Each row has a hidden value; after the row comes its grade, the name of the range that the value falls in. Each part has its own.
[ 122 -296  111 -205  295  168  -73  267 -141    8   -8  291  228   44
  152 -275  117 -103  187  -50 -271  -91 -152   77  226  336  -90 -290
  217 -236   78 -108  153   66   78   21  -93  -84  -11 -109 -289 -336]
[88]
[ 232  119   26 -135  189  203  109 -150  -46   53  109  -73 -194  116
  -36   61  -49  119  161   74   32  -82   66   31 -118   66  -68  -52
   37    0   36  133  -56   43 -100 -108 -150  152  109  163  -75  -44]
[74]
[-172  -45  -99    1  109  113  -40   82  -25   64  -87  168  -34  -43
 -237  -72  -36   13  146    2  131   21  -67  135   58  -19 -156  -89
   -5 -148   38 -110   29  -34  185  131  -86   76   64  -94  -39 -159]
[88]
[ 187 -101  -34   72  138   57  116 -294 -172  227 -112  119 -115 -149
  272   19   50 -194  124 -240  133  165  250 -104    5   20   49  138
  -24  -46   12    4  256   56  131 -138    1 -284  -92  -76  -75  129]
[90]
[ 132 -348  102  -82  -77  101  -14  300   61    3  132   62  151  -44
 -116 -275 -162  168 -211   87  -38  104 -292 -151   57   -2  151 -280
   17   55   25   12   53   -8 -140  399    6  120 -143 -124   73 -240]
[91]
[-107 -343   45   15  254 -274   93  126  -33  280  225   72  206   66
  244 -357   33 -273   -2 -286  -57  149  -56 -157   43   95  182 -140
   42 -208   22 -317  363  -68  -52  286  134 -356   92 -200  -65 -276]
[89]
[ 118   39 -269    9  126  106  379   59 -233  309  -77  -30 -329 -223
  273  270  -23 -243  123 -249  307  296   14 -208 -164   27 -142 -128
 -267  -35  125   12  -32   49   36  -36  -62  -22  300  -57   87   43]
[91]
[ -41  197  216 -346   67  362 -195  347   23    9   33 -217 -161  -58
 -362 -123 -196  462   55  180  133  -89 -306 -178  -41   64  -57  -69
  310  -11  -40  289   11   24 -157  233 -212  341  -46   37  180 -143]
[89]
[  10  211  150 -230   89  309 -219 -192 -118   39  260 -117 -108  194
 -149  131 -113  229    4   87  111 -257   18   10  -65   88  127  -10
  158    3  -69  294 -150  186  -93  -31 -281   78  -59  298  -69   70]
[100]
[ -34  128 -215  208  -82 -235  280 -144  -55  244  167 -197 -282  -30
   -9    9   24  -73 -112  -95  223  128  295 -147  -89 -201  -13  232
 -110  225  -46  -75  -29   91 -121   75  -71   27   33  201  151  171]
[100]
[ 106 -333  -53  -21  118  171  282  104   24  431  191 -222 -182   30
   -5 -301 -113  -43  -13   83   76  188  135 -383  -63   65  211  -63
   65  -39   78  111  -57   -4 -167  398  111 -148  246   27   76  -58]
[74]
[ -35  -71  -38 -213  167  144   42  394   30  123  351  246  198   17
 -107  -65 -136 -244   39    2  -82 -104 -589  129   93  384  -57 -559
  -20 -272  146 -198 -324  -30  -56  486 -211  210  508  -52 -205 -550]
[99]
[ -44  -54 -101  -34  279  148  140  211 -104   55 -157  124  -81   -4
 -122  -92   49   31  256  -44   84   83  -49   68   33   28 -341 -133
   66 -136  109 -104  131  -41  146  -30  -34  139  194  -75  -32 -193]
[89]
[ 240 -159   64 -242  163  287   24  338 -184   84  249 -161   61   32
  -18 -145 -226  213  -90   97   62  130 -271 -182  -35  107  109 -409
   59   27   -2  116  -31   24 -218  281  -96  159  116  -36   -7 -181]
[93]
[ 305   51 -139  112  237   59  387 -297 -147  324  -54    9 -218 -174
  116   49  -66 -120  194 -194  335  381  220  -98 -124  -93 -129   85
 -125   16   61  -49  222 -124  102  -13   77  -55  233  -95   42   85]
[74]
[ 361  -98   -3   46   98    8   65 -182  -65  139  166 -238  -32    8
  -54 -287 -157  221  -43   99  135  196  235  -48  -42 -152  168   11
   11  186 -169  -25  159  -92 -166  126    5   27 -107   -5  -21   60]
[89]
[  28   33 -256  -11  -75  159   56   -9  -91  143  -46 -141 -257  -44
 -135  128  -91  136   20  151  249  101  172   49  -90 -153  -18  -76
 -232   42  -43   66 -184   19    5  101 -121  140  -57   23   63   58]
[99]
[ -94  252   29 -238   45  304  -45  283 -161    6   23  -17  -97  -90
 -444   66 -136  423   -6  129  319   92 -272   14    1  -75 -270 -175
   35   56    8  176 -112   25   95  258 -223  488   48   55  219 -108]
[74]
[ 116 -170   84 -193  434   12  131  187 -137  -35  218   15  103  300
  168 -101   31   38  134 -118 -130  -35 -192   33 -108  142  -83 -415
    0 -147   95 -119  165    2 -134 -109  -32   58  236   13 -136 -335]
[78]
[ -22   -3 -252    6   59  -55  316  166 -145  275  112  -57 -259  -81
  222  117   68 -280   33 -181  113   86   12 -166  -80  105  -86 -142
 -194   -7   88  -67 -193  139  -72   44 -144   -1  287  113   26  -44]
[88]
[-100  186  286 -120  173   43 -368 -294  -97   56  310   -6  102   77
 -143 -188  -94   74    2  -67   20 -234    1   37   97  121  239  188
  355  -54 -179   47  157  126  -15   75 -263 -139 -138  130 -167   23]
[90]
[ -19   53 -208   48  -32  104  225   52 -184  223   37 -136 -273 -107
  -60  176  -97   79  -83  -97  419  252   51 -190 -142 -182  -80  -71
 -219  148   18  100  -99   71   11   99  -72  132  116   94  226  138]
[99]
[ 205 -246  -92   91   88 -105   70 -224   80  -76 -120  201    6  109
  233   11   34 -146  160  -53 -175  -20  155  196  -73  -60   39  -60
 -168 -135   68 -209  289  -64  -23 -209   66 -175 -235 -196 -210 -153]
[88]
[-300  -70  -27  131  -49 -220  -80 -250  144   33  127  192   26  238
  -32  -14   83 -210  -16  -47 -158 -242  178  128   31  -52  128  217
   56 -156   59 -173  145   97   -6   58  -20 -247 -227   48 -118  -97]
[78]
[-188   17 -169  151 -120 -382   55 -208  207  -31  249  144   -9  228
 -133   39   94 -123  -76    3  -66 -219   71  335  -50 -125    3  -46
 -299   -2   -8 -307 -185   17  -45   80 -132  116  -40  171  -69 -203]
[78]
[ -39 -168 -109   92  194 -149  241   17   12  191   75   98  -54   29
  154  -68   22 -261  110 -249   55  102  -27  -63  -81   26  -44 -114
 -106 -128  103 -228  159  -45   -8   39   51 -138  229  -73  -36 -176]
[99]
[ -93 -106   44 -164  425  235   40  262 -249  142  -31  121   21   -2
  -27 -128   13   27  239 -206  174  108 -188  -63   38  152 -236 -272
  130 -197   79  -27  168    8  191   -4  -62   14  298  -56  -40 -187]
[93]
[  64 -106  -10   25   -3  114  -26  -97  -12   -1 -132  258   28  -86
 -128   23  -45  104   42  -77  198  104  -44  118   23 -116 -102  -94
 -120  -11   20  -26  130  -50  199   26  -19   81 -162  -94   27  -65]
[93]
[-135 -158  -47   60   23  -98  -31   71   19  106   82  124   69    2
  -70 -235   12 -120   -7  -23  -60  -20   19   24  128   23   42   14
   87  -83    1 -187  105   29   18  227  -48 -102  -79  -65  -85 -153]
[88]
[ 100 -224   72   19  130  -95   94  -30   -5   44  133  -50  -24   75
   54 -173  -42  113  -46 -159   97   92  -26 -119 -126 -102   90 -152
 -103   84  -34  -47  177   -7  -91  -28   17   -9  -18   31   67  -65]
[91]
[ -79   89  101 -153 -159  166 -348   85 -142   83  151   95  157  -86
 -137 -131  -65   35 -157  162  -91 -140   -2   -6  306  142  177  156
  361  -24  -93   86   22  198  -25  388 -248  -69 -423   -1 -121  -18]
[99]
[  34  -72  106 -203  151  268   25  298  -54  -36 -178  236    2  -50
 -192 -111   96  233  155   12   29    2 -202   33  114   97 -347 -189
  128  -71  113   84   64   25  171   31  -90  295  -17    1   64 -240]
[72]
[  24 -109  118  -12   -3  -90   40  -19   25  -48  -43  274   80   23
   39  -67  110   21  -15 -114  -95   -6  -14    1   72  -38  -89   59
   68   -9   92  -54  302   56   51    3   11   -7 -303  -43   36 -133]
[74]
[ -76 -287  160 -100  153  169 -155  208   17    5 -135  351  190  -83
 -212 -356   54   95  125  -44  -28  -15 -202   72  233  125 -137 -157
  192 -166   36  -71  176  -25  253  171  -38   39  -88 -132  -62 -279]
[91]
[-103  -63 -343  246    8  -35  395 -202 -239  404 -191  405 -100 -253
  234  319   84 -516   59 -356  331  424  209  -71   43  -98 -176  134
 -268 -157  237 -171  201   19  377  148  135 -304   90 -224   61   77]
[74]
[  41  119 -260  206  164 -123  361 -203  -86  244   16 -109 -352 -118
   45   77  -22 -182  140 -210  305  209  181  -62 -183 -129 -135   89
 -216   62   14 -142   19  -25   18  -97  -62   22  336   47   58   92]
[90]
[ 183  -14 -190  -42   93  172  186  130  -66 -112 -113   63 -122   36
 -120  184  -85  195  105   81  149  123 -128  183 -144 -139 -279 -333
 -273   14   99  -39  -38  -75   11  -76  -64  371   82  -70   30 -177]
[89]
[ 110 -174   60 -296  229  415  100  412  -68  135   35   82  -25   20
 -108 -159   -4   94  147  117  -55  -26 -259  -95   84  300 -167 -358
  161 -165  156  145 -166   50   -2  228 -108  211  270   37  -44 -318]
[72]
[-220  195  131 -199    2  -32 -228  -70   76  -50  136  118   -4  155
  -69  119   23   26   46   -1 -108 -314 -114  142  -19   84   49   36
   83 -185   19    7   49  103  -50   50 -211   16 -219   57  -57 -195]
[72]
[   4  -75 -114   15  230   68  229 -128   57  270   47 -169 -300  114
   -9  -41  -44  -39  208  -34  154   50  178 -101 -210  -28   14  -15
  -84 -122   60    6   11  -61  -63   -2   37  -73  279   51   22  -50]
[78]
[ 273  301 -199  -44  -33  143   40 -190  -95   51   71 -129 -234 -118
 -208  182 -158  216   58  143  325   66   64  238 -108 -120 -108 -129
 -279  169 -140   32 -292  -44  -13   13 -284  391   54  119  -11   54]
[93]
[ 137  -70  -14   55  355 -208  298  119 -151   92  124  -87  -27  -49
  123 -191  -63    6   67 -312  193  316 -150 -139 -155  -96 -131 -201
  -96   65   -3 -248  350 -116  -81  -30   36   79  289 -119   84 -147]
[91]
[ 239 -151  171 -107  203  188  -93   -9  -84 -164   74  314  223   76
  -63 -145  -13   93   69  -18 -123 -108 -203  189  136  152  -99 -247
  132  -29   32  -34   96   48   73  -69 -144  137  -50   19 -229 -219]
[91]
[ 337  154   -7 -151  -33  289  179   87 -219  198  161  -22  -91 -189
   45  124 -135   19 -114   41  139  171 -105 -210   41  122  -22  -55
   84  130   65  207 -101  122 -125  269 -167  181   41   59   51   19]
[72]
[ -65 -205    0   87   51 -218   60   10  -15   -9  -57  409  148  -45
  241  -51  164 -334   23 -272 -190  -14  -78   58  128   86  -50   -5
  -12 -156  124 -269  303   75  105  -16   -6 -198 -169 -168 -123 -219]
[90]
[ 316 -153 -174  188   63 -134  338 -103  -83  163  136 -195 -184  -16
  231 -150  -39 -162  -51  -16  -56  178  272 -185  -75  -68  124   94
  -41  162   -1 -108  120   55 -263    1   12 -106   30    6  -63   71]
[90]
[ 133   63  -76  -75   35  213   72   67  -73  -96  -70  -25 -211  -19
 -138  136  -81  223   55   85  124    5  -88   49 -113  -77 -162 -154
 -116   78   35  113  -87   60  -33 -105 -175  315   -5   55   51  -42]
[90]
[ 225 -223   40   40  -20  145  -48   28 -122   95   62  306  290 -162
  -71 -266  -92  -65 -110   32  -24  161  -51   23  304   75   48  -36
  197   21    4  -95  172    8   97  366  -19  -53 -195 -165 -155 -107]
[93]
[-109  -61   20  -56  133   95  -35  174  -54  -23  -35  102  -13   -7
 -194 -118  -29  138   74  -33   90   13 -152   28   27  -24 -153 -127
   58  -50   27  -42  104   14   85   60  -95  145   12  -36   28 -155]
[91]
[ -53   -2  -60   26 -142  209  -24  -83   11   54  -67  213 -126  -36
  -57  158  -13 -115    7   24   -1 -129   56  -22   72   45  -19  140
   99  -46  118  125  -44  176   51   38 -124  -52 -183   67  -54   35]
[93]
[ 190   59 -126  132 -145  147   11 -176  -22  -95 -171  434   38 -230
 -236   94  -23  -31   18   72   78   43  -29  316  196  -55 -237   37
  -74   67   46  -90  -54   11  249   70 -168  253 -175  -69 -114  -52]
[90]
[-103   -4 -127  -16  -16  138 -145 -101    9   82  162  -55  -41  108
 -370  -35 -172  190  -19  205  210  -47   45  214  -25 -122   92 -146
 -139  -28 -101  -18 -226  -36   39  256 -150  145    6   63  -45  -66]
[99]
[ 196 -121    1  -28  250   -3  128  -94   36   37   38 -132 -166  182
   51 -173   51  120  200   -7  -31  -61  180   28 -132  -11  -44  -81
  -15    5  -27  -34   97  -26 -121 -226  -31   39   57  116  -79  -83]
[89]
[-117 -105   56   28  129 -120  -21  -66   37  -68   19  151  -11  125
   46  -60   71  -67   76 -151 -103 -136  -23   51  -34   -3  -12    8
   29 -101   50 -121  220   72    2 -140  -60  -85  -97   -2  -73 -138]
[90]
[ 163   -9  126  -80   77  149  -67 -247 -102  134  -37  162   -5   -6
  167  -49   87  -99  108  -28 -129  -82  256  -47  145  146   76  264
  288  -96   31  108  258  137   35  -44  -63 -257 -317    5 -165   49]
[72]
